188, 45, 165, 194
130, 130, 176, 124
95, 174, 175, 93
80, 200, 123, 71
79, 200, 88, 74
=>
130, 176
174, 175

156, 81, 47
124, 66, 58
74, 130, 177
212, 135, 64
178, 96, 47
=>
66, 58
130, 177

135, 203, 203, 156
171, 110, 107, 117
166, 161, 193, 78
=>
110, 107
161, 193

115, 140, 168, 144, 148
138, 196, 154, 138, 163
114, 210, 124, 159, 187
169, 128, 146, 106, 104
167, 117, 182, 106, 97
=>
196, 154
210, 124

147, 201, 157, 130
50, 133, 93, 158
214, 168, 75, 146
=>
133, 93
168, 75

194, 216, 52
196, 181, 222
131, 148, 177
=>
181, 222
148, 177
---
125, 25, 164, 167, 76
146, 164, 147, 109, 140
148, 182, 177, 143, 145
91, 170, 91, 182, 186
43, 76, 168, 77, 66
=>
164, 147
182, 177

116, 130, 157, 180
143, 35, 79, 134
130, 169, 130, 129
182, 118, 83, 133
=>
35, 79
169, 130

41, 216, 202
155, 204, 176
119, 190, 142
200, 75, 232
209, 48, 134
=>
204, 176
190, 142

188, 96, 174
134, 213, 220
173, 51, 95
121, 196, 150
=>
213, 220
51, 95

108, 27, 35
209, 149, 157
228, 54, 116
=>
149, 157
54, 116

173, 235, 212
62, 116, 60
60, 138, 77
=>
116, 60
138, 77

148, 59, 77
233, 198, 212
196, 57, 190
=>
198, 212
57, 190

148, 208, 138
173, 159, 73
43, 209, 106
=>
159, 73
209, 106
---
182, 175, 111, 104, 50, 120, 158, 162, 152, 128, 93, 121, 29, 139
59, 157, 81, 126, 186, 64, 102, 105, 94, 104, 91, 70, 72, 167
39, 95, 91, 135, 87, 154, 101, 93, 158, 153, 172, 181, 189, 182
78, 109, 141, 98, 152, 68, 147, 135, 205, 150, 122, 121, 187, 85
71, 136, 182, 94, 75, 69, 85, 166, 104, 112, 145, 145, 62, 199
115, 177, 170, 129, 66, 96, 140, 109, 71, 107, 93, 155, 176, 98
=>
115, 177, 170, 129, 66, 96, 140, 109, 71, 107, 93, 155, 176, 98
182, 175, 111, 104, 50, 120, 158, 162, 152, 128, 93, 121, 29, 139
59, 157, 81, 126, 186, 64, 102, 105, 94, 104, 91, 70, 72, 167
39, 95, 91, 135, 87, 154, 101, 93, 158, 153, 172, 181, 189, 182
78, 109, 141, 98, 152, 68, 147, 135, 205, 150, 122, 121, 187, 85
71, 136, 182, 94, 75, 69, 85, 166, 104, 112, 145, 145, 62, 199

55, 126, 197, 57, 85, 149, 182, 65, 152, 153, 180
109, 176, 185, 70, 181, 170, 170, 38, 119, 119, 124
93, 219, 107, 116, 195, 153, 110, 175, 90, 89, 117
=>
93, 219, 107, 116, 195, 153, 110, 175, 90, 89, 117
55, 126, 197, 57, 85, 149, 182, 65, 152, 153, 180
109, 176, 185, 70, 181, 170, 170, 38, 119, 119, 124

125, 82, 106, 118, 99, 90, 158, 131, 157, 81
129, 122, 145, 115, 82, 184, 131, 68, 91, 115
108, 113, 38, 105, 115, 59, 128, 186, 86, 143
=>
108, 113, 38, 105, 115, 59, 128, 186, 86, 143
125, 82, 106, 118, 99, 90, 158, 131, 157, 81
129, 122, 145, 115, 82, 184, 131, 68, 91, 115

77, 182, 185, 184, 148, 163, 66, 66
93, 63, 85, 96, 152, 64, 135, 191
42, 49, 117, 210, 87, 169, 72, 207
=>
42, 49, 117, 210, 87, 169, 72, 207
77, 182, 185, 184, 148, 163, 66, 66
93, 63, 85, 96, 152, 64, 135, 191

128, 125, 107, 125, 137, 129, 139, 111, 103, 115, 123, 116, 100, 115, 114
132, 114, 119, 90, 81, 148, 147, 119, 140, 113, 155, 137, 128, 124, 96
113, 161, 167, 129, 87, 150, 182, 79, 73, 130, 63, 95, 37, 201, 189
=>
113, 161, 167, 129, 87, 150, 182, 79, 73, 130, 63, 95, 37, 201, 189
128, 125, 107, 125, 137, 129, 139, 111, 103, 115, 123, 116, 100, 115, 114
132, 114, 119, 90, 81, 148, 147, 119, 140, 113, 155, 137, 128, 124, 96

112, 125, 79, 107, 154, 98, 123, 158, 105, 115, 159, 99, 135
149, 120, 70, 160, 119, 70, 168, 120, 87, 170, 108, 91, 196
111, 147, 75, 147, 146, 56, 160, 139, 57, 180, 135, 64, 182
167, 75, 91, 161, 87, 97, 190, 98, 98, 180, 94, 111, 205
73, 190, 122, 85, 194, 141, 70, 162, 142, 75, 167, 142, 73
=>
73, 190, 122, 85, 194, 141, 70, 162, 142, 75, 167, 142, 73
112, 125, 79, 107, 154, 98, 123, 158, 105, 115, 159, 99, 135
149, 120, 70, 160, 119, 70, 168, 120, 87, 170, 108, 91, 196
111, 147, 75, 147, 146, 56, 160, 139, 57, 180, 135, 64, 182
167, 75, 91, 161, 87, 97, 190, 98, 98, 180, 94, 111, 205

226, 31, 208, 198, 104, 139, 142, 116, 124, 128, 88, 112
160, 104, 96, 87, 132, 104, 102, 154, 125, 127, 97, 109
96, 149, 56, 54, 106, 133, 139, 120, 141, 115, 144, 119
153, 89, 180, 182, 123, 150, 153, 103, 184, 65, 125, 70
87, 153, 72, 74, 161, 158, 154, 98, 144, 108, 124, 94
178, 92, 208, 206, 124, 128, 126, 132, 126, 133, 136, 147
213, 37, 190, 181, 107, 115, 119, 139, 121, 130, 88, 112
67, 186, 56, 60, 121, 193, 199, 58, 143, 117, 179, 137
=>
67, 186, 56, 60, 121, 193, 199, 58, 143, 117, 179, 137
226, 31, 208, 198, 104, 139, 142, 116, 124, 128, 88, 112
160, 104, 96, 87, 132, 104, 102, 154, 125, 127, 97, 109
96, 149, 56, 54, 106, 133, 139, 120, 141, 115, 144, 119
153, 89, 180, 182, 123, 150, 153, 103, 184, 65, 125, 70
87, 153, 72, 74, 161, 158, 154, 98, 144, 108, 124, 94
178, 92, 208, 206, 124, 128, 126, 132, 126, 133, 136, 147
213, 37, 190, 181, 107, 115, 119, 139, 121, 130, 88, 112

141, 113, 115, 122, 137, 108, 133, 140
141, 100, 173, 167, 71, 111, 78, 138
142, 112, 151, 111, 181, 108, 135, 130
139, 116, 60, 143, 53, 107, 138, 156
143, 104, 194, 122, 189, 113, 104, 121
138, 112, 94, 140, 74, 109, 131, 147
138, 117, 56, 139, 53, 105, 140, 159
=>
138, 117, 56, 139, 53, 105, 140, 159
141, 113, 115, 122, 137, 108, 133, 140
141, 100, 173, 167, 71, 111, 78, 138
142, 112, 151, 111, 181, 108, 135, 130
139, 116, 60, 143, 53, 107, 138, 156
143, 104, 194, 122, 189, 113, 104, 121
138, 112, 94, 140, 74, 109, 131, 147

80, 139, 138, 127, 126, 145, 204, 97, 162, 136, 95, 147
99, 124, 160, 166, 97, 93, 191, 115, 158, 124, 120, 107
134, 134, 153, 185, 103, 127, 170, 127, 160, 77, 136, 147
129, 146, 115, 94, 130, 168, 73, 136, 135, 151, 192, 137
132, 141, 155, 92, 148, 124, 64, 135, 88, 188, 138, 70
147, 93, 93, 102, 137, 157, 63, 162, 103, 136, 110, 153
154, 112, 112, 124, 171, 117, 63, 169, 122, 143, 125, 82
99, 94, 119, 151, 119, 172, 177, 133, 170, 87, 72, 138
=>
99, 94, 119, 151, 119, 172, 177, 133, 170, 87, 72, 138
80, 139, 138, 127, 126, 145, 204, 97, 162, 136, 95, 147
99, 124, 160, 166, 97, 93, 191, 115, 158, 124, 120, 107
134, 134, 153, 185, 103, 127, 170, 127, 160, 77, 136, 147
129, 146, 115, 94, 130, 168, 73, 136, 135, 151, 192, 137
132, 141, 155, 92, 148, 124, 64, 135, 88, 188, 138, 70
147, 93, 93, 102, 137, 157, 63, 162, 103, 136, 110, 153
154, 112, 112, 124, 171, 117, 63, 169, 122, 143, 125, 82
